How the points are linked:
hl: zo>rz, ke>bt
ns: zo>hp, ke>tg
mz: zo>pg, ke>cr
gs: zo>dr, ke>mt
fh: zo>pm, ke>fj
mc: zo>tg, ke>hp
md: zo>jz, ke>fz
gn: zo>jt, ke>pb
jc: zo>gs, ke>zc
pb: zo>pz, ke>gn
jz: zo>sf, ke>ng
fp: zo>rm, ke>lt
pg: zo>cg, ke>td
cg: zo>rc, ke>mq
ng: zo>fz, ke>jz
td: zo>cr, ke>pg
rm: zo>pb, ke>jt
zq: zo>fh, ke>cq
zl: zo>ng, ke>sf
cn: zo>gn, ke>pz
fj: zo>cq, ke>fh
lt: zo>zl, ke>fp
hm: zo>zq, ke>qn
ff: zo>bt, ke>rz
tb: zo>mt, ke>dr
ht: zo>fj, ke>pm
zc: zo>nj, ke>jc
gq: zo>hl, ke>tq
jt: zo>lt, ke>rm
dm: zo>mq, ke>rc
fs: zo>mc, ke>sd
pm: zo>tb, ke>ht
mq: zo>td, ke>cg
rc: zo>md, ke>dm
sd: zo>cn, ke>fs
tg: zo>ff, ke>ns
dr: zo>ht, ke>tb
rz: zo>ns, ke>ff
mt: zo>zc, ke>gs
cr: zo>hm, ke>mz
tq: zo>cm, ke>gq
fz: zo>dm, ke>md
cq: zo>qn, ke>zq
cm: zo>jc, ke>nj
nj: zo>gq, ke>cm
qn: zo>mz, ke>hm
sf: zo>fp, ke>zl
pz: zo>fs, ke>cn
hp: zo>sd, ke>mc
bt: zo>tq, ke>hl

In the rows, 179 means zero.

The rows follow the links: the fewer symbols apart two points are, the more alike their rows tend to be.

Each row is also shifted at random along 5 hidden directions that mean nothing.

Some points, each with a row of numbers:
tq	[187,171,153,181,164,186,198,199,150,158,137,191,159,155,190,174,154,162,150,193,171,166,155,202,151,200,178,166,188,227,172,161,157,191,189,176,157,179,195,195,166]
fz	[215,191,190,168,175,157,192,195,173,195,188,175,169,174,151,189,181,185,200,183,200,212,197,179,148,157,197,190,167,176,173,198,191,186,126,188,189,198,172,198,157]
fh	[145,184,177,176,186,187,139,180,190,188,177,227,196,198,199,169,172,197,193,203,181,161,154,174,205,194,185,191,182,179,165,151,193,132,197,162,164,176,164,183,187]
mq	[140,212,190,161,160,159,185,171,143,185,200,215,128,184,130,202,177,189,156,182,184,213,190,221,137,154,194,218,166,189,159,193,187,160,179,173,180,175,193,207,150]
fp	[219,174,135,172,173,194,159,185,211,156,212,176,195,208,191,135,206,208,219,211,163,172,178,163,204,178,168,182,162,161,172,108,212,148,212,143,137,123,125,186,186]
rz	[75,189,138,121,170,163,192,193,164,182,179,150,195,196,144,175,157,172,176,157,152,204,228,216,179,177,186,190,164,116,186,205,177,191,228,179,165,187,151,133,193]
ff	[179,181,168,188,201,175,184,190,158,187,163,149,193,162,180,193,132,171,145,144,175,171,158,223,171,214,172,138,215,207,163,210,158,211,167,197,209,178,210,168,177]
ng	[191,180,216,166,171,154,191,178,170,197,203,179,192,177,146,177,202,176,201,189,203,179,198,177,170,142,198,193,174,160,197,198,176,190,120,181,185,206,179,198,173]
gs	[169,142,152,182,170,184,211,191,228,162,177,148,222,186,227,166,164,184,253,161,173,183,165,130,200,199,206,147,153,91,203,183,208,181,177,175,164,224,122,140,161]
dr	[163,164,177,189,178,196,182,188,195,160,182,189,157,177,205,149,204,159,183,205,164,187,190,138,179,168,171,205,147,182,189,165,176,183,200,175,163,202,168,178,162]
tg	[210,175,169,192,208,175,171,173,170,189,182,114,214,174,173,189,146,181,145,129,177,161,185,219,202,214,154,122,222,180,172,213,163,217,173,193,220,151,200,154,203]
hp	[138,193,150,172,174,189,175,179,179,172,136,190,145,168,192,195,170,172,144,177,157,209,173,167,170,178,191,192,170,188,167,182,169,179,226,180,169,176,188,152,182]
gq	[128,154,182,120,167,159,197,197,142,174,202,183,205,194,128,155,174,161,190,188,174,175,225,223,168,184,170,207,147,138,212,191,163,180,199,178,167,216,173,182,186]
sd	[99,199,162,158,181,185,168,193,194,194,121,219,160,184,206,189,172,170,171,194,167,213,162,155,177,168,211,214,157,163,166,184,189,149,208,177,154,205,167,146,173]
hm	[136,199,167,166,157,178,162,158,176,181,190,228,184,214,174,182,174,204,189,184,178,173,162,195,188,186,195,207,170,156,172,159,202,124,219,158,162,153,164,183,190]
cq	[224,179,199,171,185,189,154,165,174,189,173,177,160,178,167,165,220,154,145,203,171,185,222,157,199,158,149,221,153,188,190,175,163,190,196,181,173,176,185,167,207]
sf	[150,178,174,193,151,182,198,159,201,160,213,181,175,195,178,183,188,210,217,175,183,168,168,160,175,171,194,167,185,168,178,159,212,162,166,171,177,164,162,204,165]
cg	[282,177,168,181,134,181,201,154,167,178,148,173,192,178,175,208,182,196,187,176,181,157,170,187,172,178,195,160,187,169,197,178,172,191,156,163,166,138,176,193,203]
td	[213,181,209,202,131,170,217,119,156,160,201,237,157,184,165,231,165,204,203,156,203,187,148,193,150,204,208,192,164,140,196,211,201,148,169,183,189,197,188,219,147]
pz	[172,175,200,168,199,178,143,160,173,181,241,190,198,208,155,146,194,186,176,185,184,166,210,196,210,184,151,201,169,159,191,170,186,161,205,174,189,171,170,188,201]

The symbols that take the first to the second take the third to the fourth. What is the fourth?
Answers are names.
[159,180,170,180,208,199,146,197,185,165,175,169,120,169,185,135,227,150,125,216,156,204,221,146,183,144,136,213,161,241,159,141,160,189,223,169,161,163,189,178,182]
: [267,170,182,193,186,185,177,181,197,183,186,115,193,167,177,161,219,176,181,185,179,156,203,156,194,141,151,146,203,203,179,155,169,222,142,171,188,135,175,177,203]
:: [120,198,127,166,197,184,183,198,179,178,147,139,142,175,182,190,158,166,134,156,141,217,203,197,173,177,175,164,180,190,149,189,163,199,227,188,182,159,191,137,176]
: rc

[201,177,143,173,163,192,203,182,187,159,146,171,174,186,198,193,152,174,182,172,156,201,176,180,173,203,189,184,146,135,188,186,180,181,213,174,156,184,165,153,181]
: [174,177,211,188,180,184,162,175,184,188,165,195,154,154,186,177,229,158,154,208,181,160,181,138,192,138,173,194,193,231,181,162,157,187,163,179,178,172,200,188,194]
:: [230,183,147,198,151,182,215,170,211,170,175,137,199,182,202,210,168,216,224,148,180,171,154,174,171,180,207,121,209,166,176,174,201,193,143,176,179,140,154,176,181]
: pb

[133,156,196,140,183,157,190,207,147,186,205,195,205,185,139,145,163,158,185,196,182,172,208,208,169,192,175,205,156,157,199,191,164,184,177,186,173,230,172,191,174]
: [250,197,127,196,166,201,190,198,199,154,170,160,160,173,209,172,182,203,186,193,157,185,146,163,166,170,177,140,195,224,151,115,196,183,178,155,157,111,163,194,162]
:: [179,149,134,184,155,199,212,179,185,133,172,114,184,169,192,165,173,169,161,159,142,139,181,193,187,187,162,126,208,205,183,143,156,223,215,162,165,121,180,166,206]
: fz

[243,177,176,164,209,182,134,193,176,193,202,187,212,204,170,147,168,187,183,190,181,173,186,192,218,211,148,193,162,149,182,167,190,157,192,172,180,171,160,173,196]
: [62,189,203,193,179,173,164,135,176,189,197,204,165,185,171,211,174,198,160,144,193,166,164,197,184,177,188,174,218,194,160,197,186,155,195,184,210,174,203,186,178]
:: [116,200,184,168,155,176,171,145,153,178,195,222,132,186,150,204,182,196,148,170,182,191,184,210,161,171,191,201,182,190,157,175,182,145,216,172,182,152,205,210,175]
: tg

[220,203,191,199,169,164,200,167,148,175,187,213,114,163,162,217,165,193,157,173,187,223,160,198,126,184,190,181,174,208,150,201,187,175,160,194,196,184,208,223,134]
: [227,165,135,156,181,172,207,208,180,168,177,143,209,193,189,172,136,181,208,163,163,207,185,190,172,220,185,164,148,113,196,196,187,194,187,179,165,201,148,148,170]
:: [205,211,170,139,165,160,162,194,174,218,130,194,200,187,163,197,173,186,186,192,188,197,189,189,172,157,210,204,164,153,179,192,183,171,151,170,154,187,165,161,196]
: tg

[156,185,140,143,172,181,194,199,153,165,158,173,169,193,167,169,155,169,164,185,155,210,204,204,158,192,176,205,144,156,181,178,172,182,222,174,154,182,167,159,180]
: [161,163,219,203,180,195,160,161,172,173,195,220,182,177,185,169,190,172,160,197,192,129,152,174,200,188,167,180,203,222,187,157,178,167,188,173,191,176,199,208,182]
:: [179,173,192,195,225,173,153,213,195,190,180,196,213,176,216,156,157,182,194,195,195,173,137,158,196,203,176,170,185,190,165,173,186,166,148,183,190,211,177,180,159]
: mq

[168,149,186,198,161,204,191,167,184,144,193,192,144,166,198,154,215,154,163,206,163,169,187,147,181,166,159,201,158,195,198,149,169,185,213,179,164,186,183,192,168]
: [223,152,165,158,156,188,194,187,151,158,150,197,209,178,181,174,147,167,182,190,172,145,153,211,174,210,181,175,175,176,203,161,156,178,190,169,149,174,178,189,195]
:: [214,162,239,178,180,173,161,157,131,179,191,247,179,185,158,182,169,174,162,194,198,151,159,208,181,208,165,217,163,185,202,197,158,153,185,189,192,211,210,220,181]
: fp

[130,212,146,136,211,165,152,226,139,202,143,175,183,178,157,168,138,167,131,187,168,195,181,235,164,193,171,188,200,226,146,175,159,182,194,181,175,166,198,164,181]
: [125,153,198,147,198,166,173,204,149,184,215,183,199,179,143,140,181,163,178,202,194,160,200,209,178,174,159,199,172,187,197,176,159,181,171,183,181,212,182,194,187]
:: [184,154,184,206,148,203,197,123,227,163,166,148,213,186,211,197,199,185,206,147,169,137,181,143,223,173,184,151,193,125,222,182,177,194,201,176,178,157,161,141,228]
: sf

[121,162,168,184,170,184,207,192,182,155,164,182,159,160,209,176,171,162,181,185,169,180,157,166,155,182,187,174,173,189,183,173,175,178,192,183,163,210,173,178,147]
: [197,179,199,195,195,186,160,193,192,197,161,166,161,149,184,172,219,159,162,198,188,179,183,146,178,140,172,171,200,237,167,166,164,199,142,188,191,178,197,188,182]
:: [120,179,208,171,164,181,157,158,195,192,155,215,184,178,193,185,213,167,187,199,185,161,173,142,200,147,195,216,169,176,196,177,171,168,188,177,164,198,179,170,202]
: dr

[233,172,202,222,166,190,188,154,196,153,208,222,141,168,210,176,192,192,196,194,194,185,135,144,163,187,179,180,167,210,164,154,198,153,175,170,176,180,184,238,128]
: [147,198,171,171,141,158,214,168,188,200,164,165,207,182,167,232,158,204,220,150,198,182,159,197,160,165,232,154,202,140,181,208,195,177,131,178,184,183,169,170,178]
:: [158,162,205,204,185,198,173,137,184,171,208,131,155,172,160,166,238,155,137,157,171,164,236,158,211,146,135,188,194,187,198,198,158,219,205,190,209,158,199,166,215]
: jc

[184,192,185,124,171,170,143,215,166,203,174,203,188,193,142,137,227,165,187,248,182,172,221,173,182,121,175,242,145,191,188,133,171,166,161,157,134,167,155,194,209]
: [223,198,173,168,184,172,170,178,194,218,155,124,204,185,166,202,179,185,175,150,175,188,206,185,195,162,184,161,197,149,180,215,178,209,150,191,202,160,175,138,212]
:: [140,122,246,205,178,171,197,134,163,169,234,182,221,171,162,171,185,170,195,159,210,110,179,189,196,194,163,157,207,174,225,203,162,198,153,192,222,222,197,210,186]
: tg

[192,177,193,174,172,171,174,177,182,187,195,147,193,178,152,161,215,171,182,188,184,159,215,172,188,130,167,178,188,196,192,170,168,205,145,174,179,160,178,188,207]
: [102,188,213,174,195,171,139,170,154,185,234,237,136,187,140,148,204,176,146,207,190,195,197,188,183,168,155,232,167,215,156,165,183,147,204,178,192,190,196,217,160]
:: [90,172,212,191,174,173,171,143,180,166,252,194,165,194,149,168,215,197,177,174,191,160,200,179,187,166,165,193,184,176,177,179,195,158,190,176,203,171,182,207,175]
: ng

[203,182,179,178,136,185,178,132,154,146,194,224,140,196,157,195,193,193,156,183,172,161,169,203,171,183,171,205,167,179,176,153,180,146,226,165,162,133,188,218,183]
: [207,186,179,149,141,160,200,173,172,189,203,179,204,206,143,192,175,208,229,174,195,194,207,200,162,169,206,194,149,110,196,194,209,165,156,167,165,186,145,186,175]
:: [270,181,206,192,189,189,166,163,171,186,154,167,159,166,182,184,202,161,145,183,181,187,200,158,188,169,156,194,169,191,183,193,157,198,167,192,189,166,198,175,203]
: ht

[101,210,184,177,171,172,163,158,171,189,176,239,149,191,176,204,159,195,167,184,185,200,147,193,172,177,202,200,178,194,149,189,191,126,201,177,186,181,189,193,164]
: [196,168,148,161,143,201,186,162,152,134,155,177,154,185,173,170,186,161,141,189,147,175,206,199,176,181,157,198,158,171,197,154,160,179,251,163,145,136,178,174,207]
:: [139,182,127,126,173,176,179,227,160,170,138,185,198,191,177,155,147,171,176,203,151,176,174,210,168,189,185,188,172,185,173,138,175,169,207,155,127,171,151,165,188]
: cg

[182,172,227,188,173,176,170,165,188,188,175,179,168,159,175,178,223,162,172,205,195,154,190,144,180,137,177,198,189,212,192,175,165,193,147,178,184,188,195,197,194]
: [204,181,200,182,190,174,176,195,185,196,184,161,175,155,169,172,206,170,176,200,193,181,193,159,171,140,170,183,185,215,172,178,172,204,127,184,186,180,190,186,181]
:: [182,152,229,203,174,194,154,153,161,165,191,246,177,171,190,166,199,165,162,209,204,126,147,171,192,192,164,201,189,227,192,148,165,152,193,169,175,184,203,229,179]
: tb

[231,170,177,183,185,180,185,190,150,172,155,185,191,164,183,191,135,170,162,167,186,168,153,216,172,219,174,162,194,195,182,189,161,190,171,187,186,189,202,185,179]
: [176,183,170,157,143,204,170,168,136,149,129,254,110,165,178,179,202,145,106,229,153,180,184,182,160,166,164,250,147,226,175,133,145,160,259,164,131,158,204,202,182]
:: [115,182,205,182,190,160,172,171,198,192,228,226,186,196,180,175,178,202,224,177,205,199,166,155,177,186,203,203,153,138,171,195,217,129,165,186,198,234,160,194,136]
: zl

[226,202,171,176,199,179,161,179,181,209,148,127,168,167,167,199,189,176,143,159,175,202,206,181,186,156,174,164,206,196,167,204,167,213,154,191,202,151,197,148,210]
: [278,170,167,219,158,218,185,154,197,146,123,183,151,162,243,192,187,167,155,181,158,174,145,136,182,196,167,166,167,196,191,158,166,189,217,178,161,148,186,166,192]
:: [158,183,159,157,209,155,185,224,156,184,182,157,172,170,158,159,145,163,165,179,168,216,200,208,151,193,176,180,168,190,162,196,166,203,175,195,187,217,189,167,153]
: jz

[146,198,140,186,183,175,186,191,217,180,198,159,176,195,193,172,178,210,215,175,173,205,162,166,171,170,199,155,191,180,145,148,215,164,167,172,168,159,154,178,150]
: [253,187,169,161,132,176,199,154,150,157,201,195,161,193,143,188,190,198,178,191,173,180,191,210,161,169,176,195,158,160,186,156,182,170,193,165,157,140,172,219,189]
:: [191,163,237,184,174,172,172,145,173,190,185,207,168,178,172,191,209,155,175,188,191,178,197,155,190,173,176,223,152,146,214,216,170,177,170,191,191,222,189,179,192]
: mt

[207,211,157,195,166,184,194,196,172,171,141,179,124,157,188,198,177,194,153,188,177,190,147,186,139,156,188,157,209,265,135,150,178,185,157,167,167,134,205,208,150]
: [263,158,202,256,166,195,203,143,206,142,219,188,149,161,222,192,190,195,205,169,196,168,131,133,168,206,165,136,192,199,171,166,199,178,154,189,201,170,191,226,128]
:: [212,185,176,177,158,176,185,156,146,165,210,150,128,174,124,183,209,183,134,174,172,181,229,224,158,145,152,178,193,225,169,165,160,203,187,175,185,121,208,214,192]
: cr

